W =
-0.838 0.978 -1.143 0.220 0.599 -0.863 -0.231 -0.903 1.036 -0.233 -0.900 -0.735 0.547 0.638 1.117 -0.373
3.026 -2.882 4.062 -0.449 -1.566 3.109 1.041 3.200 -3.020 1.019 3.226 2.677 -1.488 -1.816 -3.341 1.603
-0.319 0.575 -0.022 -0.842 0.754 -0.011 -0.465 0.588 -0.704 0.510 -0.004 -0.788 0.760 -0.604 -0.199 0.505
-2.755 3.004 -3.714 0.598 1.825 -2.842 -0.828 -2.991 3.221 -0.866 -2.948 -2.426 1.619 1.919 3.453 -1.259
-2.305 2.539 -3.110 0.508 1.545 -2.375 -0.688 -2.489 2.704 -0.706 -2.465 -2.033 1.381 1.620 2.909 -1.047
-1.533 3.186 0.062 -4.353 4.171 0.099 -2.329 3.274 -3.606 2.841 0.145 -4.036 4.164 -3.099 -0.937 2.863
1.544 -4.095 -0.562 5.297 -5.480 -0.521 2.652 -4.487 4.410 -3.837 -0.567 4.723 -5.403 3.793 1.119 -4.008
W[0, 0]	-0.838
W[:, 5]	[-0.863, 3.109, -0.011, -2.842, -2.375, 0.099, -0.521]
W[3, 0]	-2.755
W[5, 14]	-0.937
W[2]	[-0.319, 0.575, -0.022, -0.842, 0.754, -0.011, -0.465, 0.588, -0.704, 0.510, -0.004, -0.788, 0.760, -0.604, -0.199, 0.505]
W[5, 2]	0.062
W[3, 13]	1.919
W[6]	[1.544, -4.095, -0.562, 5.297, -5.480, -0.521, 2.652, -4.487, 4.410, -3.837, -0.567, 4.723, -5.403, 3.793, 1.119, -4.008]
W[5, 4]	4.171
W[3, 12]	1.619
W[:, 12]	[0.547, -1.488, 0.760, 1.619, 1.381, 4.164, -5.403]
W[2, 12]	0.760
W[4, 10]	-2.465
W[5, 15]	2.863
W[3, 5]	-2.842
W[:, 1]	[0.978, -2.882, 0.575, 3.004, 2.539, 3.186, -4.095]
W[:, 10]	[-0.900, 3.226, -0.004, -2.948, -2.465, 0.145, -0.567]
W[:, 14]	[1.117, -3.341, -0.199, 3.453, 2.909, -0.937, 1.119]
W[6, 7]	-4.487
W[0]	[-0.838, 0.978, -1.143, 0.220, 0.599, -0.863, -0.231, -0.903, 1.036, -0.233, -0.900, -0.735, 0.547, 0.638, 1.117, -0.373]
W[2, 9]	0.510
W[2, 6]	-0.465
W[1]	[3.026, -2.882, 4.062, -0.449, -1.566, 3.109, 1.041, 3.200, -3.020, 1.019, 3.226, 2.677, -1.488, -1.816, -3.341, 1.603]
W[:, 2]	[-1.143, 4.062, -0.022, -3.714, -3.110, 0.062, -0.562]
W[4, 9]	-0.706
W[:, 13]	[0.638, -1.816, -0.604, 1.919, 1.620, -3.099, 3.793]
W[3]	[-2.755, 3.004, -3.714, 0.598, 1.825, -2.842, -0.828, -2.991, 3.221, -0.866, -2.948, -2.426, 1.619, 1.919, 3.453, -1.259]
W[:, 8]	[1.036, -3.020, -0.704, 3.221, 2.704, -3.606, 4.410]
W[4, 14]	2.909
W[3, 8]	3.221
W[1, 1]	-2.882
W[5, 8]	-3.606
W[1, 5]	3.109
W[0, 1]	0.978

data =
[[-0.040, -0.214, -0.149, -0.066, 0.200, 0.219, -0.188, -0.117],
 [-0.141, 0.185, 0.102, 0.161, 0.117, 0.099, -0.047, 0.178],
 [0.024, 0.085, 0.029, -0.213, -0.069, 0.008, -0.088, 0.011],
 [0.019, -0.039, -0.185, 0.082, 0.194, 0.199, -0.003, -0.045],
 [0.212, 0.023, 0.168, -0.133, -0.196, 0.162, -0.155, -0.050],
 [0.035, -0.006, -0.014, 0.006, 0.100, 0.028, 0.101, 0.086],
 [-0.158, -0.176, 0.024, 0.182, -0.029, 0.131, 0.135, -0.080]]
data[0][0] = -0.040
data[1][3] = 0.161
data[:, 1] = [-0.214, 0.185, 0.085, -0.039, 0.023, -0.006, -0.176]
data[5][0] = 0.035
data[2][6] = -0.088
data[3][1] = -0.039
data[2] = [0.024, 0.085, 0.029, -0.213, -0.069, 0.008, -0.088, 0.011]
data[6][2] = 0.024
data[5] = [0.035, -0.006, -0.014, 0.006, 0.100, 0.028, 0.101, 0.086]
data[1] = [-0.141, 0.185, 0.102, 0.161, 0.117, 0.099, -0.047, 0.178]
data[0][7] = -0.117
data[6][1] = -0.176
data[0] = [-0.040, -0.214, -0.149, -0.066, 0.200, 0.219, -0.188, -0.117]
data[1][1] = 0.185
data[5][2] = -0.014
data[6][7] = -0.080
data[6] = [-0.158, -0.176, 0.024, 0.182, -0.029, 0.131, 0.135, -0.080]
data[3][6] = -0.003
data[:, 3] = [-0.066, 0.161, -0.213, 0.082, -0.133, 0.006, 0.182]
data[0][4] = 0.200
data[:, 4] = [0.200, 0.117, -0.069, 0.194, -0.196, 0.100, -0.029]
data[3][5] = 0.199
data[3][3] = 0.082
data[3][4] = 0.194
data[4] = [0.212, 0.023, 0.168, -0.133, -0.196, 0.162, -0.155, -0.050]
data[6][6] = 0.135
data[6][4] = -0.029
data[6][3] = 0.182
data[2][0] = 0.024
data[1][5] = 0.099
data[1][4] = 0.117
data[:, 2] = [-0.149, 0.102, 0.029, -0.185, 0.168, -0.014, 0.024]
